[[8103, 6695, 7625, 7416, 4275, 6280, 4556], [7058, 3216, 6915, 5590, 1883, 3715, 1275]] --> 3216
[[65, 82, 43, 98, 11, 30, 21], [62, 74, 46, 87, 22, 36, 30], [53, 67, 56, 64, 52, 57, 50]] --> 67
[[102, 147, 205, 183, 113, 159, 88], [159, 98, 167, 142, 137, 77, 73], [99, 154, 36, 85, 134, 173, 183]] --> 154
[[100, 90, 27, 30, 119, 142, 40], [180, 133, 185, 147, 224, 55, 13]] --> 133
[94, 22, 38, 103, 242, 133] --> 22
[24, 213, 84, 116, 231, 62, 178] --> 213
[[437, -487, 153, -95, 418], [838, 843, 551, -356, -543]] --> 843
---
[[452 372 443 502 698]
 [666 835 613 693 137]
 [244 366 943 545 388]] → 698

[[-464 -778  585   15]
 [-375 -437  783  -31]
 [-246 -201  916  514]] → 15

[[7 3 8 1]
 [6 3 7 1]
 [6 3 7 1]] → 1

[[193 206 243 194 197]
 [194 230  60 201 193]
 [186 190 186 209 196]] → 197

[[3 4 2 3]
 [2 3 7 1]
 [3 4 5 2]] → 3

[[1 3 5 3 1 2 3]
 [7 0 8 4 4 1 6]
 [0 3 3 2 4 1 3]] → 3
---
Q:
[[-18  17   7  12 -16  12  22]
 [ 18  -4  -7 -14  18 -10 -20]
 [-43 -48 -23 -18 -45  35 -26]]
A: -18, -26

Q:
[[ -4   4  27  48  47 -40]
 [-26   8   9 -17  -8  -6]
 [ 12 -39 -28  13 -23 -14]]
A: -4, -14

Q:
[[-19  54 -15  -3 -26 -21 -39]
 [-33  20 -19  21  12   5   1]
 [-15  38 -21 -45  22  32  12]]
A: -19, 12

Q:
[[ 14  -2 -41   8  34]
 [-46 -18 -34 -10  45]]
A: 14, 45

Q:
[[-27  31  22  20 -20 -21]
 [ -3  43  -6   3 -35   2]]
A: -27, 2

Q: [-21  37  26  19  42  25 -16]
A: -21, -16
---
[[-43 -43 -27  -2  21  -5 -39  -1  20 -40 -18  -6 -43 -39 -35 -25]
 [-42 -24  22 -42  25  -5 -16 -43 -10   5 -16 -22 -35 -43  21  -5]
 [ 30 -24 -43 -33 -43 -38  12 -36 -43 -43 -15 -43   9  -1 -43 -42]
 [-34 -25 -24 -16 -39 -39 -43  -6 -33 -17 -42 -17 -34 -22 -33 -29]
 [ 31 -23 -43 -33 -43 -38  11 -35 -43 -43 -16 -43  10   0 -43 -42]
 [-24 -24 -36 -13 -43 -41 -42  -3 -38 -27 -42 -25 -28 -12 -39 -34]
 [-42 -23  25 -42  27  -4 -16 -43  -9   6 -15 -22 -35 -43  23  -3]
 [-31 -23 -29 -17 -41 -40 -43  -8 -36 -20 -42 -21 -31 -19 -35 -31]
 [-42 -26   0 -18 -26 -34 -43  -8 -21   0 -43  -4 -40 -33 -20 -18]] result: -42

[[3 5 4 5 5 5 4 3]
 [6 2 3 2 3 3 3 5]
 [5 3 2 3 3 3 2 6]
 [6 2 3 2 4 4 3 4]
 [2 6 4 5 3 3 5 5]
 [3 5 5 5 3 3 6 4]
 [1 6 7 7 3 3 7 3]
 [3 5 4 5 6 6 4 3]
 [4 4 4 4 5 5 3 3]] result: 4

[[7 6 6 7 4 4 5 6 3 5 3]
 [7 5 5 6 4 5 6 5 4 5 3]
 [5 4 4 3 4 5 5 2 5 6 3]
 [2 3 3 1 4 5 4 1 6 5 4]
 [7 6 6 8 5 4 5 7 3 4 4]] result: 7

[[ 112   78  121 -743 -746  175]
 [-411 -187 -347 -221 -294 -194]
 [-611 -382 -558 -107 -170 -422]
 [ 931  -67  878 -614 -536  143]
 [ 145 -466  119    7   40 -424]
 [ 607 -127  563 -561 -494   28]
 [-711 -125 -605 -350 -474 -157]] result: -711

[[8521 8495 3151 5638 5259 6678 6225 6923 6253 1971]
 [4457 4864 6241 4753 4222 3114 4691 4370 4781 5712]
 [6303 5643 3438 5909 6758 7056 5183 6986 3416 6355]
 [6939 7094 4012 8795 7183 5154 5899 6445 2527 4592]
 [4644 6457 4520 2836 5959 6484 5397 3639 5356 4946]] result: 4644

[[216  95 127 200 142  76 141 133  77 119 203 162]
 [152 123 136 112 114 124 122 119 118 106 152 123]
 [ 88 118 124  68 112 160 114 117 137 107  92 120]
 [147 109 113 133 116 127 138 131 126 113 121 132]
 [133 127  84 144 121 131 138 157 104 107  96 113]
 [105 106 108 125 121 125 130 118 143 126  95 125]
 [141 130 120 125  89 113 133 113 155 128 109 103]
 [210 119 168 156 145  78 109 116  55 105 251 148]
 [157 114 119 137 128 118 125 143  80 107 148 140]] result: 157

[[47 49 55 43 45 69]
 [36 38 45 64 35 23]
 [33 62 43 35 38 50]
 [34 12 24 56 54 31]
 [36 34 38 12 34 62]
 [41 44 47 19 37 63]
 [51 74 63 33 31 56]
 [43 40 44 18 40 67]
 [40 20 43 43 24 32]] result: 40

[[2 4 5 3 2 3 5]
 [3 4 5 4 4 4 4]
 [4 3 4 6 4 3 3]
 [7 5 4 3 5 6 3]
 [2 4 4 5 4 3 5]
 [4 5 5 3 4 5 4]
 [6 5 4 2 6 6 3]
 [5 4 3 4 7 4 3]
 [5 4 3 7 3 4 3]
 [6 6 4 1 7 6 4]
 [1 3 4 4 3 3 5]] result: 1
---
[[6321, 7248, 5196, 6398, 9415, 9126], [5842, 7054, 5668, 6231, 9597, 9113], [5085, 7674, 4250, 1180, 7776, 5623]]: 1180
[590, 63, 91, 454, 406, 584, 864]: 406
[[410, 215, 181, 159, 383, 666], [619, 273, 279, 315, 446, 766]]: 315
[4, 3, 1, 1, 8]: 1
[[44, 44, 58, 57, 60], [81, 82, 50, 50, 23]]: 50
[3, 8, 2, 5, 4]: 2
[53, 179, 157, 90, 35, 246]: 90
[-833, -28, -441, 218, 668]: -441
[[-16, -9, -6, -20, -17, 10, -27], [21, 7, 2, 20, 17, -20, 16], [-8, 26, 7, 4, 15, -19, -18]]: 15
---
[[358, 318, 869, 233, 525], [469, 117, 98, 297, 181]] gives 358
[[-791, 645, -833, 812], [344, -605, 325, -626], [434, -753, 372, -712]] gives 344
[[6, 6, 6, 2, 4, 6, 7], [6, 3, 6, 5, 4, 6, 7]] gives 6
[[841, 500, 330, 257], [934, 476, 267, 168], [689, 453, 350, 314]] gives 934
[[217, 377, 450, 703, 600, 591], [210, 419, 450, 802, 548, 591]] gives 217
[[145, 50, 232, 215, 128, 53, 135], [151, 49, 229, 214, 123, 58, 136]] gives 145
[[3, 6, 7, 6, 6, 4], [6, 4, 2, 4, 3, 6]] gives 3
[[-97, 672, 672, 812, 455], [106, 315, 450, 603, 252], [961, -514, 264, 444, 883]] gives 106
---
[[ -8  23  19  -3  18 -14]
 [ 41 -44 -44  26 -41  23]
 [ 13  -1   4  22   6  16]] gives 16

[-18   4 -21   5 -20  40] gives 40

[[-16 -52  -2 -21]
 [-21 -24  -9  -4]] gives -4

[[-5 54 -4 -4 -4 44 -5]
 [-1 -3  2  2  2 -2 35]
 [-3 -5 -1 -1 -1 -4 24]] gives 24

[[-26  24 -14  39  42]
 [ -4 -24  27  43   8]
 [  9  36  48 -22 -37]] gives -37

[[-25 -12 -19  24  17  17 -19]
 [-46 -31 -46 -20 -23 -24 -44]] gives -44

[-22   9 -37 -26  45] gives 45

[ 16 -42  -1  -3] gives -3

[ 12 -37 -53  -5 -35 -16   5] gives 5
---
[ 26  19  17 -43  34 -48  48]	48, 34

[[ 23  24 -26 -31 -17]
 [ -7 -14  15  39  27]]	39, 27

[[-14   8  40  46 -26 -46]
 [-18  16  25  27 -32 -15]]	46, 40

[-15  13  40  45 -51]	45, 40

[[ 13  -4   1  -1  28   0]
 [  1  -8   8  -5  -7  37]
 [-16   8  10  -5  -4  45]]	45, 37

[[ 12 -54  49  42  -8]
 [-40  14  -2   9  37]]	49, 42

[49  8 -6  3]	49, 8

[[-25  22  41  21   0 -11]
 [ -4  -1   4  -1  -4  -4]
 [-10  16  21  16   3  -3]]	41, 22

[[ 50 -38  51 -45]
 [ 22  -7  23 -11]
 [ 17  -5  14  -1]]	51, 50
